Table B holds the same points as the rows below and some others, measured another way and shuffled. Each row below is followed by which row of B it is.
B (72 x 37):
[[-429 -244  303   70  386  -77  101 -235 -461  126  -17 -187  395  226
  -337 -177  299 -214 -404 -236  -54 -405   -8 -381  -96  -81  237  -77
  -119 -151  293  207  230  215  255 -299  338]
 [-246 -195  347 -147  433  -53  313 -118 -100 -209   94  176   -7  369
   -55  137   74  280 -265 -137 -540 -102 -128   -5 -373 -140  193   69
   -39  175 -118  -67  241  135   45  -36  239]
 [ -42  427    5  385  -43  -83   46  136  -71  -44   55  417 -249  192
    12  190    2   85   81 -450   14 -152  208   55  -89 -129    3 -367
  -113  -66  224   27  238  189   -5 -327 -183]
 [ 168  309  -32  -26 -157 -124 -226 -142   52 -126 -269  155    5  -86
   246  146 -167 -123  200 -224  -72  -30  129  102  343  348 -321  277
  -109  -87   63 -108 -147  -71 -156 -199  -50]
 [ 201  399 -128 -160  120  122   -9  -46   47 -261   28   53 -276  180
   604  310 -335   23  211 -159 -374  221  -48  333   87  160 -164  355
  -195   11  212   85   51  -56 -419  -76  -64]
 [ -81   -3  297  142  -70   70   -8 -110  -96   10   69   51  297   65
  -103   41  150  -39   72  -30  -31 -418  -16  113  -13 -118 -203    4
    54   45   90  -71   33  178   42 -185  140]
 [ 108   79  -82  120 -143 -105  -45  100   23 -126 -107  260 -227  -26
   168  211 -106   42  123   -6  -32  157   43  193  148   -3 -137 -131
   102   72  -32  -79 -108  -25  -18   -1 -156]
 [ 102   41  -87 -117 -135  145  122   -6   87 -235   35  195  -89   11
   188  162 -223  155  163  189 -325   18  -69  432   89   -6 -307  143
   127  195 -207 -131 -131  -66 -234  147   92]
 [-118 -171   -5   79   52 -377  -24  -25 -207  -87 -502  150 -268 -146
    40  215  -27   91 -304 -256 -169  481   61 -223  242  266  187 -185
    61  -28  245    4  -79 -111  376 -130 -178]
 [-100  163  228  263  -67 -150  -83  -81 -116   34 -107  225  153   51
  -159   44  158  -55    9 -340   70 -358  156  -98   45   14  -95 -138
   -58  -87  150  -72   85  174  140 -347    9]
 [   4   38 -193   24  124 -349  -39   81  -67 -143 -256  309 -350   79
   106  128 -122  -40 -110 -217  -37  313  131 -122  159  137  116 -165
   -40  -60 -101   -8  -57  -84   36  -29 -152]
 [ -14 -227  117  -28 -217   92    0 -115  -72  -60  -96  -23  248 -163
   -32   51    5   -5   47  271 -124 -126 -105  242  211   15 -299  104
   237  142  -53 -128 -225  -13   54   62  162]
 [ -51 -214  -33 -150   69  -77  171  -20  -37 -223 -133  190 -167   29
    67  149 -137  184 -130  101 -366  233  -80  142   43   42  -23   25
   136  170 -201 -104 -100  -93   17  156   73]
 [  35   86 -333  -96   79  -53   97   94  -17 -204   18  260 -261  160
   124   38 -238  -53   27   39 -129  109   50  159  103  -15  -74  -43
   -13   17 -294   19  -72  -85 -264  145   42]
 [-101   62 -228 -104  -73   56  243  -87 -106 -219 -176  215 -144  -58
     0   78 -277  195 -127  -62 -456  114   35  184  172  185 -135   44
    31   70  -44  -18  -46 -133  -80   42  169]
 [-327 -232  219 -137  331   46  121 -295 -354   21   -1 -228  435  191
  -219 -183  147 -197 -300  -66 -212 -395  -75 -199  -14    6   51  193
  -107  -83  118  146  115  115   48 -153  450]
 [  -1  -21   82 -109    5   14  162  -88  -17 -253 -181  152 -208  -33
   256  329 -187  323  -67  -65 -545  307  -98  238   43  155  -71  148
    66  183  135  -87  -19  -82   22    0   -3]
 [ -11  371 -644   64  166  -38  160  223 -158 -164   77  294 -547  271
   200   36 -346 -127  -37 -212  -44  248  172   80  106  -51  104 -299
  -176 -148  -22  281  114  -72 -343   22  -89]
 [ 167   88 -349 -130   76 -139 -124  107   60 -148   52  216 -156  201
   179  -45 -186 -316  190  140  152    4   74  122  206  -18 -167   44
   -37  -53 -479  -23 -191  -75 -379  176    8]
 [  36 -284  142  -80  -30 -184  -69  -82  -64 -150 -385    2 -134 -200
   249  314  -60  130 -108   72 -277  469 -133   76  235  214  -28  104
   186  150  169 -100 -211 -133  244   25 -125]
 [ -43    5 -168  152  101 -331  -60  123 -161  -55 -227  230 -321   62
    58  121  -33  -98 -140 -215   90  295  132 -165  159   49  167 -306
   -14  -95   67   71  -23  -31  137  -87 -205]
 [-105 -188  600   50  218  -20 -281 -283 -229  170   58 -367  652  161
   -22  -55  400 -426   25  -28  200 -562 -124 -176   10  -81  -92  272
   -75 -104  308   48   34  272  113 -328  216]
 [ 134  333 -211    9   67  -88   37   99   34 -258 -102  293 -508  120
   435  350 -302  137   90 -257 -287  403   59  205   77  120   -6   -6
  -107   20  134   40   46  -74 -195  -67 -227]
 [ 208   73 -107   -9  195 -170  -85  207   86 -204   50  208 -464  242
   482  326 -149  -36  157   22  -25  407  -51  187   -8 -112   65  -61
     4   76  -79   13  -43  -22 -182   97 -289]
 [ -28 -275  274  -57  197 -224 -121  -93  -98  -54 -163  -27   77   72
   107  138  128  -97  -96   19  -58   85  -97  -94   61   35   49  102
    56   44   19  -63  -90   34  149  -46    3]
 [-243 -152   53  -89  390   71   86 -139 -315   32  212 -181  321  345
  -141 -225  124 -343 -170   32   -4 -423  -61 -126  -75 -188   67   66
  -124 -106  -23  209  120  151 -139  -55  382]
 [   3    4 -434   32  136 -374  -92  172 -102  -71 -124  311 -271  167
   -60 -116 -100 -336  -65  -60  286  108  203 -195  231    4   81 -287
   -43 -167 -408   50 -131  -82 -117   87  -66]
 [-411 -321  266   40  400  -28   77 -214 -466  149   60 -270  453  242
  -331 -230  320 -320 -364  -81   46 -450  -49 -352  -80 -158  207  -67
   -82 -142  220  232  168  215  198 -209  373]
 [  78  267 -389  311 -177   -9   69  327  -19  -76  168  420 -391  129
    43   93 -143  -38  188   -2  194   17  153  259   64 -285  -90 -509
    89    6 -137   51   -4   53 -178   42 -191]
 [  37  346  -77  373 -163  -93  -81  147  -49   13   48  339 -138   96
    -4   88   21 -112  181 -251  239 -207  209   82   69 -135 -124 -349
   -34  -89   81    5   65  146  -48 -230 -170]
 [ 130  165 -343  152  -16  -38   78  335   59 -159  223  405 -449  235
   176  140 -165  -23  197  102  101  126   64  298  -31 -310  -44 -378
    91   85 -297   16  -29   30 -257  162 -183]
 [  86   18 -460   68 -382  -34   38  155    0 -138 -158  334 -220 -198
   -36   13 -259  -16  104  214   32  133  116  279  379   44 -296 -246
   234   67 -319  -99 -308 -171  -94  208  -28]
 [-239 -175  780 -132  434   75  -14 -456 -263    6    2 -385  562  246
    84  115  299  -49 -179 -233 -392 -405 -224 -140 -205   51   43  509
  -178    7  517   56  245  256  142 -393  338]
 [-433 -278  270   87  394 -102   94 -189 -474  138   -3 -179  375  240
  -358 -196  310 -255 -411 -198   15 -396   -6 -402  -94 -125  258 -135
  -102 -157  250  215  216  215  254 -262  326]
 [  97   12  -41 -124 -176   63  113  -58   67 -271 -181  193 -181 -132
   249  284 -264  286   68   83 -475  259  -78  378  168  168 -252  180
   147  208  -27 -158 -155 -139  -74   91   10]
 [ 162  724 -293  222 -163 -117   -2  116   82 -216 -152  541 -534   66
   318  318 -340  158  208 -557 -182  183  282  201  155  213 -152 -128
  -215  -94  190  -13  120  -29 -230 -281 -293]
 [  67  152 -406 -105  109  -11   91  142   30 -189  195  304 -207  291
    74  -68 -231 -163  131  115   -8  -92   76  202   52 -143 -129  -64
   -43   -6 -508   17  -64  -36 -437  198  106]
 [ 219   96 -493  141  107 -300 -142  437   55 -115  120  381 -586  271
   282  111 -150 -290  195  111  410  348  117   86  106 -264   94 -441
    46  -46 -390   72 -139  -36 -249  215 -363]
 [-185 -104   66 -132  202  147  103 -222 -288  -40    7 -219  253  111
    12  -60  -11 -146 -165    2 -248 -186  -96    7   76   42  -42  214
   -77  -49  212  170   51   45  -70  -93  321]
 [ -17   84  190   78 -147   85   48 -121  -49  -98  -70  116   95  -49
    58  176  -30  134   65  -81 -256 -147  -17  220   73   50 -234   87
    60   97  172  -97   -5   63   22 -153   73]
 [ 223  282 -210 -177   97   99  -76  -10   54 -218   71   14 -190  176
   530  189 -298 -145  259   28 -177  144  -49  322  160   92 -211  327
  -130   -7   15   78  -68  -70 -460   31  -15]
 [ 182  190 -160  -26  -51  -68  -44  109  162 -191  104  363 -150  183
   154   74 -152  -79  268   63   15 -113   75  267   71  -81 -250   23
    18   61 -436 -149 -117   -4 -333  102  -16]
 [-152   43  100 -239  187  159  193 -314 -217 -192 -168 -160   71   32
   223  165 -191  151 -198 -181 -659   89 -121  109   81  287  -55  411
  -135   27  397  113  104  -61  -70 -153  261]
 [-266 -226  348   69  -18  -53  212 -185 -204  -83 -248  122  121  -89
  -207  155   99  322 -296 -163 -438  -39  -45  -23  -25   72   15  -61
   131  141  219 -103   71   58  375 -176  155]
 [-169  -66   36  149  123    2   94   25 -226    7  105   61   43  167
  -109   -8   99  -96  -99  -30   18 -181    4  -12  -48 -212   56 -230
    27  -18   80  106   95  137   46  -86   96]
 [  23   25   48   18 -134  110  -13  -49   11  -48  156  139  273   86
  -101  -82   21 -140  199  178   46 -485    8  245   68 -147 -351   58
    81   63 -298 -131 -105  101 -200   20  222]
 [ 192   92   10   51   89 -115 -396   29  -10   60  140  -65  187  214
   214  -53  103 -590  317  100  493 -298   35    4  190 -116 -202  104
   -84 -160 -125   44 -144  115 -266  -73  -43]
 [  60   79 -454 -103   59    6  109  164   11 -182  184  299 -210  241
    42  -90 -235 -174  119  201   25  -70   66  224   85 -161 -135 -106
    20   18 -541   23 -111  -59 -418  258  114]
 [ 272  200 -150 -186  -21  -37 -282  -62  130 -137    4   45   73  106
   341   20 -175 -363  358  113  101 -141   27  216  295  136 -374  386
   -94  -61 -277  -69 -242  -64 -448   40   40]
 [  79  -11 -142 -126  -12 -185  -63  -40  -14 -190 -311  145 -210  -76
   235  183 -206    5  -20  -40 -208  338   20   74  288  266  -97  130
    28   24  -45  -67 -188 -167  -39   36  -64]
 [ -65  -52  530  -42   46  -78 -212 -381 -143   11 -271 -202  449  -65
    84  119  172 -117  -28 -218 -171 -255  -61 -101  168  276 -170  422
   -85  -49  392  -79  -23  100  173 -367  145]
 [-219 -633  498   60  162 -146  -57 -116 -245  101  -65 -178  397   21
  -224   -5  397 -134 -219  239   88 -184 -193 -165  -31 -210   84  -92
   251  109   26  -68  -98  162  406  -19  155]
 [-175 -100  182  110  118  -57  157   -8 -131  -59   62  204   34  179
  -166   49  114   90 -123  -77 -145 -207   -3   14 -151 -184   45 -186
    54   79  -58  -42  115  148  100  -85  116]
 [ -59 -366  334    2  237 -154  -72  -26 -104  -21   32  -42  125  172
    35  101  223 -106  -60  146   30  -46 -150  -46  -83 -200   80  -20
   122   98  -60  -50  -43  125  145    9   28]
 [-176  -86   82 -238   90  162  124 -350 -257 -107 -174 -212  294  -40
    28  -20 -107  -19 -193  -37 -462 -120  -97   53  197  271 -156  401
   -63  -11  234   81  -15  -55  -42 -101  378]
 [ 114  487 -251  154 -307 -124   -6   20   52 -196 -313  465 -350 -137
   167  246 -308  171  130 -392 -209  173  245  190  295  317 -246  -67
   -64  -39  108 -108  -48 -102  -89 -201 -187]
 [-202 -247  495  136 -267   53  -30 -319 -234   74 -301 -132  522 -314
  -232   70  223   77 -127  -29 -187 -306  -69   11  210  151 -246  104
   193   75  394 -142  -97  101  424 -279  202]
 [ -62  -33 -548 -180  164   -1   58   49 -179  -77  132   61    8  232
   -94 -323 -195 -441  -35  219  142 -188   79    6  230  -72  -94  -35
   -58 -140 -487  171 -141  -90 -407  228  296]
 [ 137  279 -163   85 -312   83   45   32   48 -195 -144  270 -244 -145
   250  277 -275  188  184  -73 -258  171   54  382  232  137 -301    2
    78   93  118  -83 -102  -84 -121  -50 -110]
 [-133 -110  398 -173  154   75  228 -239  -40 -226  -69   84   89  109
    82  244  -23  355 -132 -101 -658  -43 -156  178 -159   72  -63  300
    19  222   88 -141  109   52   45  -86  216]
 [  45  104 -238   42   62 -337   -4  112  -49 -205 -351  331 -537   -3
   257  288 -222   99 -115 -272 -179  566  115  -37  200  215  131 -174
   -20  -14   63    2  -54 -149   68  -39 -280]
 [ 213 -113 -220  -95  175 -197 -128  222   94 -167  103  188 -309  242
   317  117 -104 -231  177  278  166  253  -52  161   75 -184  -17  -64
    90   74 -444  -27 -203  -54 -264  275 -156]
 [-110  -42  -73  -48  116   48  252   21  -97 -179   59  200 -153  162
    17  102 -115  155 -109   14 -331   37  -39  174  -81 -104    9  -78
    46  120 -101   14   56    5  -85   67  128]
 [-197 -371  462   -7  238 -182   46 -139 -147  -41  -78   35  201  130
  -141   93  252   63 -215  -23 -179 -137 -120 -123 -139  -94  107    0
    99  116  -10 -114   38  141  279  -90  135]
 [  60  -11 -198   29  -11 -261  -40   95  -54 -167 -305  228 -398  -71
   220  240 -176   45  -71  -96 -112  490   51   23  243  166   40 -132
    74   24   39  -15 -138 -143   75   20 -223]
 [-180   58 -209   31  177   48  114  -26 -297  -16   55  -20   -2  180
   -38  -90  -66 -198 -147  -99  -55 -119   43  -43   80  -56   54 -104
  -112 -127  132  248  103   43 -110  -86  176]
 [  24  275 -370   61  148   82  234  233  -33 -207  264  336 -473  349
   217  141 -256   53   79  -54 -156  114   50  276 -116 -248   40 -254
   -64   38 -134  139  145   30 -354   89  -55]
 [-106 -486  469  -26  144 -236 -200 -193 -177   53 -217 -189  364  -30
   -56   49  303 -193 -149  113   58  -82 -138 -200  117   33    9  124
   141   43   79  -93 -152   82  337  -86   92]
 [   4  401 -514  194  317 -244   71  329 -121 -128  125  421 -670  438
   206   96 -208 -162  -21 -372  125  263  225  -87  -54 -171  297 -470
  -238 -188  -56  260  213   31 -263  -67 -256]
 [-314  -92  356 -254  337  137  255 -436 -309 -146 -164 -229  262  104
    49  110  -24  182 -355 -272 -742  -86 -151  -50  -59  261   57  452
  -173   23  458  112  214   36   79 -254  396]
 [ -68   -7  297  204  -39  155   -8  -45 -117   58  231   -5  307  151
   -71   26  205 -108  135   60   86 -488  -54  172  -89 -299 -186  -75
    72   50  121  -10   69  251   -5 -160  132]
 [-311 -365  547   14  142  -85  201 -257 -243  -79 -270  -17  166  -55
  -134  233  190  358 -385 -178 -535   43 -150  -89 -117   85  132   39
   122  176  364  -94  116   90  475 -212  156]]
Rows of B count from 0, top down.

[-237   69  157  -14  334  343  150 -200   54   38 -100  110  202 -122
  305 -174  111  -23  -48  -91  -44 -104  -71  152  -90 -185  -68  -26
  -44] => 2
[-216  184   87 -269 -153 -175   62    3  131  -35   -5  370   41 -276
  202  183  326   45   35  324  396   87  374   67 -248 -122 -144 -169
   74] => 56
[  82  -19  -88   58  115  107 -127   74   53   75  296 -141 -198   82
 -154   62  179 -129 -198  203 -137  -49  -60 -143  -19   36  -13  -90
  -29] => 61
[-134  -34  -83    3  527   48   47 -115   17   42  -58   72   16  -16
 -183 -177   75  -96  -28   85 -263 -178 -241   10  -49  -49  -86 -166
 -461] => 1
[ 107 -281 -132   71  -52  201  -66  188  242  -51  290 -346 -161  -17
  -42  -94   70 -256 -245  105 -121  178 -222 -180 -189   51 -268   38
   33] => 8
[  91  -69   84  -18  -65  -64  -65   16  163  152   22  -98 -152  -40
   97   -9 -130 -314 -191  129  -42  -86  -42   12  -52    6   26  -34
  155] => 58
[ 227 -327   28  -24   -5 -177 -143   78  209  244  166 -361 -312    8
 -106 -118 -286 -505 -312  -25 -238  -95 -314  -58   -8  146   33    2
   89] => 30
[-391   18  -51 -194   97   15  179   37  274 -190   93  455  118 -345
   26    4  649  219  208  366  459  274  286 -165 -504 -172 -458 -195
 -329] => 37
[-132 -117   -2  -75  205 -132  -24  -86   83  -19 -141   79   17  -84
  -70 -103  -88 -126   48   88  -88 -100  -92   53  -45   27  -94  -59
 -214] => 66
[  14    4   57  150 -169   90  -99   26  211  -13  -38   67  -80    2
  122   60   -8 -111   32  383  140  -31  188 -138 -114  -30  -47    8
  179] => 48
[ 552 -485  -75  208 -346  -97 -330  303  332  246  388 -713 -572  193
 -200  -45 -423 -698 -472  153 -317   -7 -358 -300   15  272   34  113
  361] => 67
[-215   48    3   69    1  -81  -37  -53  186 -148 -250  401   60  -94
   -1   43  104   89  314  501  258  -37  304 -131 -195  -60 -151  -86
 -158] => 40
[ 132 -117   18   10  -27   39  -55   80  185  150  181 -203 -198  -24
   34  -33  -16 -324 -276  113  -94  -22 -130  -67 -101    9  -41  -47
  115] => 6
[ -39  -79  163   34   57  238   28  -69  166  102   18  -99   16  -70
  278 -124  -48 -207 -155  -57  -35  -54  -86   56  -82  -74  -35   56
  182] => 9
[-259   49  103 -127  128  -48  134  -73  232   33  -54  383   49 -250
  111  -35  313   14  113  270  303   13  199  -53 -324 -153 -183 -173
 -168] => 41
[ -89  183  112 -300  -45  -58 -117  -28 -126   89  285   -2  -34  -80
  115  250  238    9 -223  -62   71  -33  180  202  118   33  109  -63
  268] => 31
[-257   24  -35 -240   12 -210   42   -4  122 -147  -96  301   91 -250
   15   55  215   45  121  263  230   99  184   48 -228  -51 -254 -139
 -183] => 47
[ 327 -421  -53  255   25   -6 -198  137  317  220  214 -426 -416  155
 -247 -179 -283 -518 -252  165 -300 -106 -357 -313  -57  165   -6   32
    5] => 23
[ -64    8  -96   -7  -30  -42 -179  -19  -64 -209 -158  -36   78   40
  -24   84 -173  -36   40  172 -143  -56   26  117  135   90  -66   45
    7] => 25
[-432   72   14 -249  107 -189  125  -84  159 -192 -191  545  200 -332
   52   25  357  197  309  317  392  106  307   27 -326 -122 -314 -172
 -316] => 36
[-243    8   16  -92   97   45 -148 -114 -103 -198  -49   68  167  -19
   17   63   18  140  129  -19  -27  -36   97  148  143   85  -50   86
    1] => 33
[-207 -117  231  111  224  298  109 -183  242   56 -164  120  134 -113
  287 -257  -23  -90   90  -22   66  -89  -43   -3 -171 -132  -91   64
    3] => 35
[ -37   48   43 -161   72   73   10  -22    4   64   92  -99   10  -97
  165   11   55 -169 -260  -49 -101  -33  -84  176  -14  -50  -29  -62
   97] => 28
[  26 -115  -69  -80  132 -145  -80   15   60   36   -6 -107  -97  -31
 -116  -50 -118 -254 -144   88 -204  -85 -186   47   -2   61  -62  -78
 -138] => 62
[-104  177  157 -139  216 -156 -134 -170 -123  205   81  178  -79   23
  -56  150   89   -5  -35   51  -16 -288  149  116  181   41  260 -123
   24] => 7
[  32   51  -87   43 -117  -42 -216   15  -53 -170 -145  -76    6   86
    2  136 -222 -103  -22  249 -151  -89   50  105  162   89   -4   35
  115] => 54
[-194 -155  -76  -96  -77  128   52  103  251 -231  109   36   81 -221
   96  -48  287   18   24  166  206  294   61  -89 -331  -50 -419    4
  -55] => 26
[ -94   66   37  -12  301    6  -87 -115  -39  121   81   92  -63   43
 -120   25  119  -29  -30  104 -107 -210    2   -1   72   17  102 -111
 -140] => 16
[-300  108  325  -49  260  267    8 -277   -7  128   42  212  155  -67
  278  -27  194  134   79 -158  131 -176  167  124   54  -87  140   48
  150] => 55
[ 354 -267 -131  120 -151  -30 -208  245  239  153  360 -442 -425  111
 -207    4 -101 -458 -378  248 -219   15 -229 -258  -74  143  -51  -30
  124] => 19
[ 341 -472   12   36 -217 -263 -276  125  227  171   84 -544 -348   84
 -121 -113 -595 -618 -299  -48 -321  -83 -364  -44  103  274   46  142
  247] => 44
[ -20  -14  -73  125   64  -22 -193  -59  -23 -131 -213   -6   15  113
  -84   24 -243  -86   84  244 -193 -173   -9   34  147   85   11   31
  -58] => 42
